Here is a tiny trained network, its code and every weight. The questions are about switching its units off for an input and a class, where a switched-off unit gives its printed mean instead of its output.

import numpy as np


def w(rows, s, z=0):
    codes = np.array(rows[::2]) - 128.0
    scale = np.full(codes.shape[1], s)
    scale[-1] = z or s
    return codes * scale


def norm(h):
    return h / np.sqrt((h * h).mean(-1, keepdims=True) + 1e-5)


def f(y):
    return np.maximum(y, 0)


def log_softmax(a):
    a = a - a.max(-1, keepdims=True)
    return a - np.log(np.exp(a).sum(-1, keepdims=True))


def net(x, mask):
    res = np.array(x, float).reshape(1, 5) / 4 @ E
    u = 0
    for l in range(3):
        y = f(norm(res) @ A[l][:, :-1].T + A[l][:, -1])
        res = res + np.where(mask[u : u + 8], y, B[l][:, -1]) @ B[l][:, :-1]
        u += 8
    return log_softmax(norm(res)[-1] @ U[:, :-1].T + U[:, -1])


A, B = {}, {}
E = w([
[75,75,132,146,193,18],'x0',
[189,154,63,163,170,160],'x1',
[175,92,179,185,222,158],'x2',
[188,108,78,96,128,117],'x3',
[139,86,36,84,254,56],'x4',
],0.0056)
A[0] = w([
[161,151,146,141,116,143,120],'L0N0',
[81,183,100,42,89,174,160],'L0N1',
[82,116,139,94,139,4,2],'L0N2',
[107,171,116,131,102,157,97],'L0N3',
[113,165,132,77,136,79,153],'L0N4',
[176,114,90,130,122,132,168],'L0N5',
[143,43,122,130,155,77,175],'L0N6',
[103,152,129,52,136,132,61],'L0N7',
],0.013,0.0029)
B[0] = w([
[88,123,118,109,140,2,179],'L0N0',
[177,5,165,81,59,181,254],'L0N1',
[65,155,29,152,49,118,249],'L0N2',
[186,37,149,95,201,210,189],'L0N3',
[109,54,170,132,111,209,194],'L0N4',
[177,208,153,89,143,126,184],'L0N5',
[75,169,165,99,214,47,229],'L0N6',
[106,124,148,156,180,131,165],'L0N7',
],0.0075,0.0069)
A[1] = w([
[40,115,78,124,132,104,2],'L1N0',
[30,107,57,146,119,121,85],'L1N1',
[153,174,136,121,91,183,109],'L1N2',
[33,157,71,78,160,86,177],'L1N3',
[230,145,112,73,190,108,150],'L1N4',
[227,173,109,151,153,222,174],'L1N5',
[57,96,75,133,129,112,47],'L1N6',
[146,177,44,2,112,179,142],'L1N7',
],0.0071,0.0026)
B[1] = w([
[67,27,69,127,67,88,194],'L1N0',
[94,117,87,168,1,57,215],'L1N1',
[135,139,65,95,146,118,173],'L1N2',
[129,101,104,134,169,94,255],'L1N3',
[83,189,129,110,146,127,218],'L1N4',
[74,144,146,81,59,74,225],'L1N5',
[96,71,124,117,46,39,189],'L1N6',
[76,154,212,149,100,140,217],'L1N7',
],0.0078,0.0048)
A[2] = w([
[44,114,220,188,138,36,254],'L2N0',
[136,102,70,128,107,254,170],'L2N1',
[165,173,138,55,89,167,184],'L2N2',
[121,103,118,217,151,150,99],'L2N3',
[103,170,99,153,194,92,155],'L2N4',
[114,71,137,133,71,186,142],'L2N5',
[150,63,107,81,44,162,198],'L2N6',
[130,177,225,201,116,122,72],'L2N7',
],0.0082,0.0018)
B[2] = w([
[160,98,52,223,98,225,254],'L2N0',
[179,50,188,97,126,136,179],'L2N1',
[68,200,142,114,33,111,202],'L2N2',
[121,126,172,118,53,196,135],'L2N3',
[130,104,193,84,164,142,173],'L2N4',
[209,60,144,82,255,169,218],'L2N5',
[146,120,128,132,184,52,248],'L2N6',
[208,228,61,190,87,129,166],'L2N7',
],0.0077,0.0079)
U = w([
[103,166,129,123,239,103,53],'0',
[177,56,209,46,90,147,149],'1',
[185,158,99,217,109,198,85],'2',
[91,250,155,76,68,113,76],'3',
[39,70,46,153,99,58,254],'4',
],0.015,0.0021)

Each question gives the input, the list of numbers given to net, and the class t.
The units are the neurons (one row each of A and B). Each row of codes is followed by its name. A weight is (code - 128) times the scale printed after its matrix; where a second scale follows, it is the last column's (A, B and U).
mask holds one flag per neuron, layer by layer. A switched-off neuron (its flag False) gives its mean, the last column of its row in B, instead of its output. The means were averaged over made-up inputs and are rounded, as every weight is.
A unit's drop is (log p(t) with every unit on - log p(t) with that unit switched off) / (log p(t) with every unit on - log p(t) with every unit switched off).
The circuit of an input: a set's keep is (log p(t) with only the set's units on - log p(t) with every unit switched off) / (log p(t) with every unit on - log p(t) with every unit switched off). Starting from the 12 units with the biggest drops (on a tie, the unit counted first), units are removed one at a time, each time the one whose removal leaves the highest keep (on an exact tie, the one counted first), for as long as the keep stays at least 0.8.
circuit, biggest first: the units of the circuit, biggest drop first
top k neurons: the k neurons with the biggest drops, biggest first
k most important neurons of layer l: the k neurons of layer l with the biggest drops, biggest first
drop of u: that unit's drop, to one decimal
input [3,8,8,1,-2], class 0: circuit, biggest first -> (L0N1, L2N4)
input [2,-3,3,-1,-2], class 2: circuit, biggest first -> (L2N0)
input [1,5,0,-6,1], class 2: circuit, biggest first -> (L0N2, L2N0)
input [2,-2,2,5,-3], class 2: top 3 neurons -> (L2N0, L0N2, L2N6)
input [-1,6,-7,8,-1], class 1: top 2 neurons -> (L0N1, L0N6)
input [-7,6,-2,-1,0], class 1: top 2 neurons -> (L0N1, L0N3)
input [6,-3,1,1,-7], class 2: 2 most important neurons of layer 0 -> (L0N0, L0N6)
input [-3,3,-3,2,2], class 1: 2 most important neurons of layer 0 -> (L0N1, L0N6)
input [-4,-4,4,-2,2], class 2: top 2 neurons -> (L0N2, L0N1)
input [-5,6,-4,8,3], class 3: drop of L0N5 -> 0.1
input [-5,2,-1,6,3], class 3: drop of L2N6 -> 0.0
input [-6,-7,4,-2,7], class 0: drop of L0N2 -> 0.9
